arr =
[[153 138 151 124 126 109 112 150 139 141]
 [123 109 124 130 150 143 139 121 136 127]
 [120 144 121 144 119 136 136 124 116 123]
 [120 147 120 101 113 138 143 132 143 154]]
arr[0, 0]	153
arr[3, 6]	143
arr[3]	[120, 147, 120, 101, 113, 138, 143, 132, 143, 154]
arr[2, 5]	136
arr[0, 9]	141
arr[0, 8]	139
arr[1, 9]	127
arr[1, 5]	143
arr[1, 4]	150
arr[3, 2]	120
arr[3, 7]	132
arr[:, 7]	[150, 121, 124, 132]
arr[2]	[120, 144, 121, 144, 119, 136, 136, 124, 116, 123]

X = [123 151 114 118 100 135 114]
X[-7] = 123
X[2] = 114
X[5] = 135

a =
[[143 115 106 148]
 [128 104 125 154]
 [131 153 126 103]
 [108 151 140 112]
 [106 149 143 114]
 [105 121 155 132]
 [103 136 151 123]
 [109 113 154 137]
 [102 144 146 117]
 [151 122 101 137]
 [154 133 107 117]
 [129 153 127 103]
 [122 155 131 105]
 [140 111 109 151]]
a[0, 0] => 143
a[12, 3] => 105
a[13, 0] => 140
a[1] => [128, 104, 125, 154]
a[10, 3] => 117
a[2, 1] => 153
a[10, 1] => 133
a[0, 3] => 148
a[11, 0] => 129
a[6, 3] => 123
a[6, 1] => 136
a[0, 2] => 106
a[5, 3] => 132
a[10, 2] => 107
a[8, 1] => 144
a[6] => [103, 136, 151, 123]
a[4, 1] => 149
a[:, 3] => [148, 154, 103, 112, 114, 132, 123, 137, 117, 137, 117, 103, 105, 151]
a[11, 2] => 127
a[7] => [109, 113, 154, 137]
a[1, 3] => 154
a[11, 3] => 103
a[9, 0] => 151
a[7, 3] => 137

M =
[[115 146 134 120 143 126 137 124 130 126 127 129]
 [136 120 126 132 121 129 124 129 128 125 128 129]
 [131 121 125 131 123 131 127 129 127 128 129 128]
 [124 133 130 125 134 127 128 126 130 128 129 129]
 [114 147 133 120 142 125 138 126 130 126 127 130]
 [115 150 135 122 142 125 139 128 130 128 125 131]
 [131 121 127 131 124 129 124 129 127 132 129 127]
 [137 117 125 134 120 131 120 130 127 128 130 127]
 [121 137 132 125 138 126 132 127 129 127 129 129]
 [117 144 131 122 138 124 137 124 130 126 125 131]
 [109 154 136 117 147 120 142 128 133 126 126 129]
 [131 118 125 132 121 130 121 128 127 128 128 129]
 [125 134 129 125 131 126 131 127 127 128 126 128]
 [147 100 121 139 108 134 115 134 126 130 129 126]
 [123 137 130 124 132 128 128 127 129 127 127 127]
 [132 123 127 132 124 130 124 129 127 128 130 130]]
M[0, 0]	115
M[15, 11]	130
M[:, 9]	[126, 125, 128, 128, 126, 128, 132, 128, 127, 126, 126, 128, 128, 130, 127, 128]
M[7]	[137, 117, 125, 134, 120, 131, 120, 130, 127, 128, 130, 127]
M[7, 0]	137
M[12, 5]	126
M[3, 0]	124
M[8, 3]	125
M[6, 4]	124
M[:, 5]	[126, 129, 131, 127, 125, 125, 129, 131, 126, 124, 120, 130, 126, 134, 128, 130]
M[:, 6]	[137, 124, 127, 128, 138, 139, 124, 120, 132, 137, 142, 121, 131, 115, 128, 124]
M[4]	[114, 147, 133, 120, 142, 125, 138, 126, 130, 126, 127, 130]
M[5, 1]	150
M[:, 11]	[129, 129, 128, 129, 130, 131, 127, 127, 129, 131, 129, 129, 128, 126, 127, 130]
M[3, 9]	128
M[11, 11]	129
M[11, 1]	118
M[1, 4]	121
M[12, 11]	128
M[13, 8]	126
M[5, 5]	125
M[:, 2]	[134, 126, 125, 130, 133, 135, 127, 125, 132, 131, 136, 125, 129, 121, 130, 127]
M[3, 2]	130
M[3, 1]	133
M[14, 4]	132
M[0, 10]	127
M[:, 7]	[124, 129, 129, 126, 126, 128, 129, 130, 127, 124, 128, 128, 127, 134, 127, 129]
M[12, 4]	131
M[0, 4]	143
M[7, 10]	130
M[13, 7]	134
M[:, 10]	[127, 128, 129, 129, 127, 125, 129, 130, 129, 125, 126, 128, 126, 129, 127, 130]
M[2, 1]	121
M[6, 5]	129

B = 108,122,145,137,110,103,136,123,143,146,131,114,150,152,145
B[0]	108
B[-13]	145
B[5]	103
B[14]	145

data = [157 126 154 115 126]
data[0] -> 157
data[3] -> 115
data[2] -> 154

x =
[[104 105 148 129]
 [124 141 115 155]]
x[0,0] = 104
x[0,1] = 105
x[1,3] = 155

m =
[[133 114 113 115 128 137 143 139 117 133 125]
 [137 111 121 108 115 120 142 142 119 132 129]
 [120 137 118 139 118 140 125 124 136 139 136]
 [132 117 116 119 133 137 140 137 114 127 117]
 [136 127 149 123 132 103 122 125 130 118 126]
 [126 133 118 136 113 142 123 129 137 141 141]
 [135 126 123 123 103 129 131 137 132 143 149]
 [140 125 136 122 113 108 124 132 130 130 138]
 [120 139 123 139 119 140 117 119 136 139 138]]
m[0][0]	133
m[1][7]	142
m[6][6]	131
m[7][2]	136
m[:, 5]	[137, 120, 140, 137, 103, 142, 129, 108, 140]
m[:, 10]	[125, 129, 136, 117, 126, 141, 149, 138, 138]
m[0][6]	143
m[3][7]	137
m[7][6]	124
m[1][10]	129
m[:, 2]	[113, 121, 118, 116, 149, 118, 123, 136, 123]
m[3]	[132, 117, 116, 119, 133, 137, 140, 137, 114, 127, 117]
m[:, 1]	[114, 111, 137, 117, 127, 133, 126, 125, 139]
m[5]	[126, 133, 118, 136, 113, 142, 123, 129, 137, 141, 141]
m[2][9]	139
m[7][5]	108
m[7]	[140, 125, 136, 122, 113, 108, 124, 132, 130, 130, 138]
m[2][4]	118
m[0]	[133, 114, 113, 115, 128, 137, 143, 139, 117, 133, 125]
m[7][0]	140
m[6][8]	132
m[:, 6]	[143, 142, 125, 140, 122, 123, 131, 124, 117]
m[2][10]	136
m[4]	[136, 127, 149, 123, 132, 103, 122, 125, 130, 118, 126]
m[:, 0]	[133, 137, 120, 132, 136, 126, 135, 140, 120]
m[6]	[135, 126, 123, 123, 103, 129, 131, 137, 132, 143, 149]
m[5][7]	129
m[8][6]	117
m[7][4]	113
m[7][10]	138
m[4][0]	136
m[7][9]	130
